In the rows, zero is written as 128.
Each row of numbers stands for one element and depends on some of the facts below. Use the named rows to name the rest.

Facts:
μ: uses; ζ: refers to; τ: belongs to class; Λ: is of sort; σ: hangs directly under
<953> | μ <371> | ζ <975> | τ pako | Λ dratro | σ <973>
<255> | μ <973> | τ brazek | Λ vonapem | σ <655>
<749> | μ <535> | ζ <175> | τ plumal | Λ sudrus | σ <371>
<577> | μ <292> | ζ <292> | τ plumal | Λ vonapem | σ <200>
<832> | τ brazek | Λ flaku | σ <642>
<528> | ζ <363> | τ brazek | Λ muplam | σ <371>
<411> | μ <300> | τ brazek | Λ feklo | σ <81>
<374> | ζ <1078> | τ pako | Λ nani | σ <913>
<238> | μ <535> | τ pako | Λ muplam | σ <292>
<100> | τ brerezan | σ <642>
<410> | μ <117> | ζ <538> | τ pako | Λ feklo | σ <973>
<1042> | μ <304> | ζ <642> | τ plumal | Λ zutrer | σ <371>
<466> | μ <371> | τ brazek | Λ nani | σ <655>
<167> | μ <796> | τ plumal | Λ nani | σ <538>
<143> | τ plumal | σ <371>
<1022> | τ brazek | σ <108>
<61> | μ <538> | ζ <117> | τ brazek | Λ vonapem | σ <851>
<469> | τ pako | Λ dratro | σ <81>
<648> | μ <108> | ζ <538> | τ plumal | Λ feklo | σ <117>
<690> | ζ <300> | τ plumal | Λ feklo | σ <371>
<514> | μ <535> | ζ <538> | τ brazek | Λ vonapem | σ <642>
<668> | ζ <363> | τ brazek | Λ feklo | σ <655>
<1018> | μ <538> | τ lovevil | Λ plogrekli | σ <655>
<382> | ζ <363> | τ brazek | σ <851>
<991> | ζ <913> | τ brazek | Λ dratro | σ <655>
<427> | ζ <627> | τ lovevil | σ <655>
<367> | ζ <913> | τ brazek | σ <371>
<869> | ζ <538> | τ plumal | Λ nani | σ <200>
<866> | τ pako | σ <81>
<929> | μ <538> | τ brazek | Λ zutrer | σ <117>
<509> | μ <100> | ζ <945> | τ brazek | σ <371>
<471> | μ <304> | ζ <304> | τ pako | Λ flaku | σ <913>
<799> | ζ <538> | τ brazek | σ <1078>
<801> | τ pako | Λ muplam | σ <655>
<545> | μ <300> | τ pako | Λ nani | σ <108>
<482> | μ <300> | τ pako | Λ flaku | σ <973>
<667> | μ <300> | ζ <913> | τ brazek | Λ drilem | σ <371>
<454> | μ <545> | ζ <108> | τ pako | Λ dratro | σ <304>
<796> | μ <913> | τ plumal | Λ gusiner | σ <200>
<459> | τ plumal | Λ sudrus | σ <655>
<467> | ζ <975> | τ brerezan | Λ flaku | σ <200>
<806> | ζ <304> | τ brerezan | Λ feklo | σ <913>
<1079> | μ <627> | ζ <538> | τ brazek | Λ plogrekli | σ <200>
<975> | ζ <1012> | τ brazek | Λ muplam | σ <117>
<1017> | ζ <913> | τ brerezan | Λ muplam | σ <642>
<970> | τ pako | Λ nani | σ <81>
<187> | μ <538> | τ brerezan | σ <642>
<627> | μ <108> | ζ <300> | τ pako | Λ muplam | σ <913>
<1054> | μ <1078> | ζ <292> | τ plumal | Λ dratro | σ <371>
<479> | τ lovevil | Λ feklo | σ <200>
<158> | μ <454> | τ pako | σ <81>
<185> | τ plumal | Λ feklo | σ <1078>
<1053> | τ brazek | Λ dratro | σ <851>
<639> | μ <175> | τ brerezan | Λ flaku | σ <655>
<902> | μ <292> | ζ <454> | τ brazek | Λ vonapem | σ <117>
<300> | μ <371> | τ brazek | Λ plogrekli | σ <538>
<890> | ζ <538> | τ pako | Λ feklo | σ <292>
<52> | μ <108> | ζ <538> | τ brazek | σ <1078>
<1083> | τ brerezan | Λ drilem | σ <117>
<164> | ζ <538> | τ brerezan | Λ nani | σ <117>
<945> | μ <454> | τ brazek | Λ drilem | σ <851>
<483> | ζ <545> | τ plumal | Λ muplam | σ <200>
<980> | ζ <642> | τ plumal | Λ muplam | σ <81>
<535> | ζ <300> | τ pako | Λ drilem | σ <81>
<175> | τ pako | Λ drilem | σ <292>
<608> | ζ <1018> | τ brazek | Λ kludo | σ <913>
<98> | μ <300> | ζ <627> | τ brerezan | Λ gusiner | σ <292>
<612> | μ <108> | τ brazek | Λ feklo | σ <851>
<162> | ζ <545> | τ brazek | Λ muplam | σ <973>
<173> | μ <371> | τ lovevil | Λ gusiner | σ <655>
<363> | μ <300> | τ brazek | Λ zutrer | σ <1078>
<774> | μ <1012> | τ brerezan | Λ gusiner | σ <973>
<699> | μ <454> | τ brazek | σ <973>
<775> | τ plumal | Λ dratro | σ <292>
<1012> | μ <371> | τ brazek | Λ nani | σ <371>
<725> | μ <304> | ζ <913> | τ brerezan | Λ zutrer | σ <200>
<71> | μ <538> | ζ <538> | τ brazek | Λ gusiner | σ <117>
<680> | μ <642> | ζ <292> | τ brazek | Λ drilem | σ <200>
<530> | μ <538> | ζ <538> | τ lovevil | Λ kludo | σ <81>
<1004> | ζ <292> | τ brerezan | Λ drilem | σ <913>
<420> | τ pako | σ <304>
<395> | μ <454> | τ plumal | σ <200>
<504> | μ <627> | τ lovevil | Λ zutrer | σ <655>
<182> | μ <642> | ζ <363> | τ pako | Λ zutrer | σ <81>
<154> | μ <535> | τ pako | Λ gusiner | σ <108>
<436> | τ brerezan | Λ vonapem | σ <371>

Known rows:
<538>: [ 93  61 159 117 124 143 168  81 134 126 174  73 117 221  90 192  65 159
 158 122 140]
<187>: [116  93 125 113 119 117 198 121 101 140 117  96  99 103 132 107 154 137
 128 132 111]
<167>: [147 111 116 140 147 128 141 127 135 146 144 120 119 142 140 125 167  90
 155 127 120]
<642>: [119 121 126 134 129 120 118 149 121  97 101 127 152 161  95 134 104 137
 131 140 106]
<890>: [107 118 148 118 118 157 121  65 194 146 156 124 139 163 115 168  59 142
 170 123 107]
<980>: [127  95 122 135 135 137  99 133 165 135 107 117 171 105 132 147 133  78
 146 141 150]
<292>: [169 109 123 128 133 113 102 155  94  99  39 113 134 163 104 149  78 163
 101 108  94]
<796>: [168 110 143 153 130 157 114  93 123 146 155 121 147 109 159 163 150  84
 150 131 147]
<71>: [102 112 147 132 170 137 187 101 133 162 203  99  52 151 143 120 128 140
 121 100 138]
<1042>: [142 127 142 146 126 141 128 136 133 172 135 151 154  96 154 149 159  76
 149 145 139]
<238>: [205  88 121 127 110 169 121  86 142 137 120 143 148 109 151 161 100 154
 151 149 107]
<164>: [ 71 117 107 118 116 103 161 129 183 165 145 132 106 182  77 122 101 129
 158  98 112]
<1017>: [ 88 165  89  96 103 108 100 175 164  71  21  91 163 101 108  93 119  74
 144 191 125]
<304>: [115 124 121 136 127 119 119 132 110  94  99 122 154 158  98 122 110 143
 132 142 110]
<806>: [108 131 130 123  96 119 119 135 151 126  82 135 170  97  96 129  97 109
 130 128 100]
<680>: [208 122 166 148 145 134 121 136  99 132 101 114  96 106 145 149 106 127
  67 109 141]
<454>: [210 106 107 153 122 168 118  86 137  99 126 133 132 132 164 159 125 145
 147 154  91]
<945>: [175 121  86 178 152 128 151 148  91 114 123 124 104 158 119 117 152 149
  82 148 121]
<1054>: [161 123 140 157 179 116 123 152 131 142  54 122 105 129 150 145 139 109
 101 110 100]
<108>: [145 139 139 103 137 121  95 129 121 113  97 154 140 161 105 140 105 142
 132 143  99]
<154>: [166 118 111 125 124 147 148 107 106 115 145 125 100 136 137 113 133 168
 149 133  93]
<612>: [184 135 161 116 136 156  80 116  94 159 143 182 121 117 135 167  94 132
 105 140 131]
<655>: [122 149 116 120 119 129 119 121 152  73 102 112 148 125 102 138 110 116
 138 152 136]
<436>: [ 60 152 111 125 102  75 161 169  96 114  89 134 131 126  88  89 139 144
 136 125 110]
<973>: [107 124 120 123 144 108 125 139 139 101  85 124 146 144 104 117 138 126
 132 122  99]
<1053>: [ 98 146 124 154 171 116 111 165 132  95 105 132 126 133 119  98 119 135
  86 123 120]
<866>: [148 112 140 110  96 135 121  96 142 117 143 115 144 120 131 120 101 144
 149 136 139]
<608>: [120 147 130 142 136 110 106 147 134 133 114 136 158  99 107 108 118 126
 105 132 152]
<374>: [150 125 131 103 101 140 113 104 166 128 145 115 163 110 137 104  99 125
 152 113 122]
<1083>: [124 138 138 127  94 115 121 142 134 115 102 122 169 113 116 140  98 133
 122 120 120]
<667>: [104 213 166  99 129 117  92 158 112 101 143 114  97 129 184 128 160  59
 100 147 172]
<363>: [ 97 101 172 194 115 122 130 140 103 154 235 198  79 145 193 111 200 141
 128  77 137]
<483>: [118  94 140 155 133 137  91 113 172 132  94 124 172 100 147 152 137  66
 143 149 142]

Which element is each row?
A row may be one of the elements named above.
[209  85 129 134 100 164 119  91 144 138 131 145 147 117 163 161 106 150
 167 142 106] : <238>
[118 101 129 123 135 149 159  81 171 164 166 137  75 183 124 148  82 154
 176 106  90] : <410>
[139 121 146 145 119 127 139 144 139 166 124 147 163  95 141 150 149  83
 156 149 145] : <1042>
[163 112 117 157 144 140 126 128 141 159 110 144 174 108 156 151 158 102
 154 156 135] : <749>
[201 122 161 153 139 128 118 137  95 129  96 113 111 104 139 143  99 138
  70 121 137] : <680>
[120 146 124  98  62 152 137 151 101 152 163 132 126 114 146 161 126 160
 131  86 142] : <173>
[131 126 140 117 155 135 131 108 137 197 171 171  75 177 111 145 110 151
 141 133 140] : <52>
[111 212 167 103 131 118  87 151 114 108 143 112  98 135 182 126 151  53
  93 149 178] : <667>
[179  89 111 185 135 158 116  92 126 127 121 129 155 113 149 167 169  93
 149 157 130] : <395>
[153 136 159 123 130 144 158 130  89 140 179 105 105  92 169 134 145 121
 110 130 179] : <929>
[100 120 112  66 144 102 179 102  85 169 160 139  75 107 144 172 190  97
 119  77 138] : <98>
[154 121 121 148 151  99 141 151  98 143  77 120  91 119 148 135 178 119
 126 114 116] : <577>
[ 95  74 153 123 120 150 170  82 139 132 172  68 125 211 100 185  59 159
 157 130 131] : <538>
[109 138 111 155 148 121 163 141 123 163 157 169  71 172  91 130 135 154
 143 135 144] : <514>
[118 172  99  99  71 107 133 160 106  91  73 107 122  95 119 102 163  85
 140 192 138] : <725>
[161 119 132 149 149 102 138 155  99 140  72 118  92 120 146 136 174 116
 128 115 113] : <577>
[ 99 136 143 139 137 129 126 112 174 154 155 133 129 154  79 144  78 130
 126 128 168] : <799>
[104  99 131 164 126 130 179 121 134 134 187 169  75 114 151  42 207 154
 187 120  83] : <182>
[172 117 129 135 129 102 107 156 111  99  52 116 139 170 106 155  78 165
 104 108  99] : <292>
[154 140 144 138 134 141 116 144 112 150 133 141 130 103 126 116 132 125
 100 139 146] : <509>
[170 115 128 135 138 114 105 154 103 102  54 113 132 164 107 161  72 162
  94 119  95] : <292>
[130 163 122 113 115 132 126 124 146  75 104 126 148 125  96 144 108 114
 151 150 136] : <655>
[186  89  82 136 138 139 166  99 113 109 128 116  99 147 128 113 140 159
 149 151  97] : <158>
[150 122 121 109 105 149 108 107 170 112 126 123 148 119 131 147  83 141
 148 143 130] : <801>
[144 115 159 116 114 148 158 149 106 164 156 130 115 116 181 112 135 174
 131  82  75] : <953>
[188  93 105 181 131 151 119 100 122 120 120 125 151 117 141 168 165  96
 157 162 134] : <395>
[ 98 130 102 124 109  88 147 161 118 109  81 133 138 129  90  98 112 131
 125 121 106] : <100>
[151 127 147 113 100 133 120  80 103 140 191 161  88 148 201 160 160 150
 161  69 131] : <482>
[101  89 146 139 131 138 116  74 203 162 170 111 150 152 115 164  94  76
 172 131 158] : <869>
[146 122 161 129 137 143 151 133 104 147 169  94 112  87 158 130 141 113
 107 130 170] : <929>
[158 116 127 159 152  96 131 155  99 136  71 119 102 118 142 141 171 114
 126 106 121] : <577>
[141 146  94  95  84 135 121 115 119 131 129 172 110 123 129 180 129 144
 139 114 156] : <504>
[129 124 133 144 143 127  93 148 161 133 100 142 158 103 119 113 105 113
  96 133 137] : <162>
[145 125 160 141 122 164 123  80 133 174 202 160  95 149 117 168 103 144
 138 120 161] : <1079>
[183 132 126 107 114 153 124  92 113 131 156 152 133 107 151 120 133 168
 165 128 123] : <471>
[181 115 113 120 125 138 154 100 117 123 138 130 113 147 148 110 136 158
 140 132  84] : <154>
[109 111 107  74 135  97 179 104  88 164 162 140  78 118 140 166 187  93
 109  75 142] : <98>
[ 80  72 125 104  97 149 173  76 142 166 177 103  93 143 132 180 119 137
 154 109 178] : <530>
[121 233 114 105 127 135  65 166 151  41  74  93 155  94 127 109 104  71
 110 200 184] : <991>
[133 140 109 140 129 128 123 134 162 121 101 121 175 113 128 152 127  98
 155 143 167] : <459>
[157 149 102 112  76 125 155 121  88 119 135 155 129 112 121 132 141 169
 161 129 131] : <639>
[117 129 136 133 162 114 185 141  84 138 147 115  79  91 145  78 190 142
 106 121 146] : <61>
[ 99 132 143 135 128 131 117 114 166 154 161 134 137 160  86 138  69 134
 116 125 166] : <799>

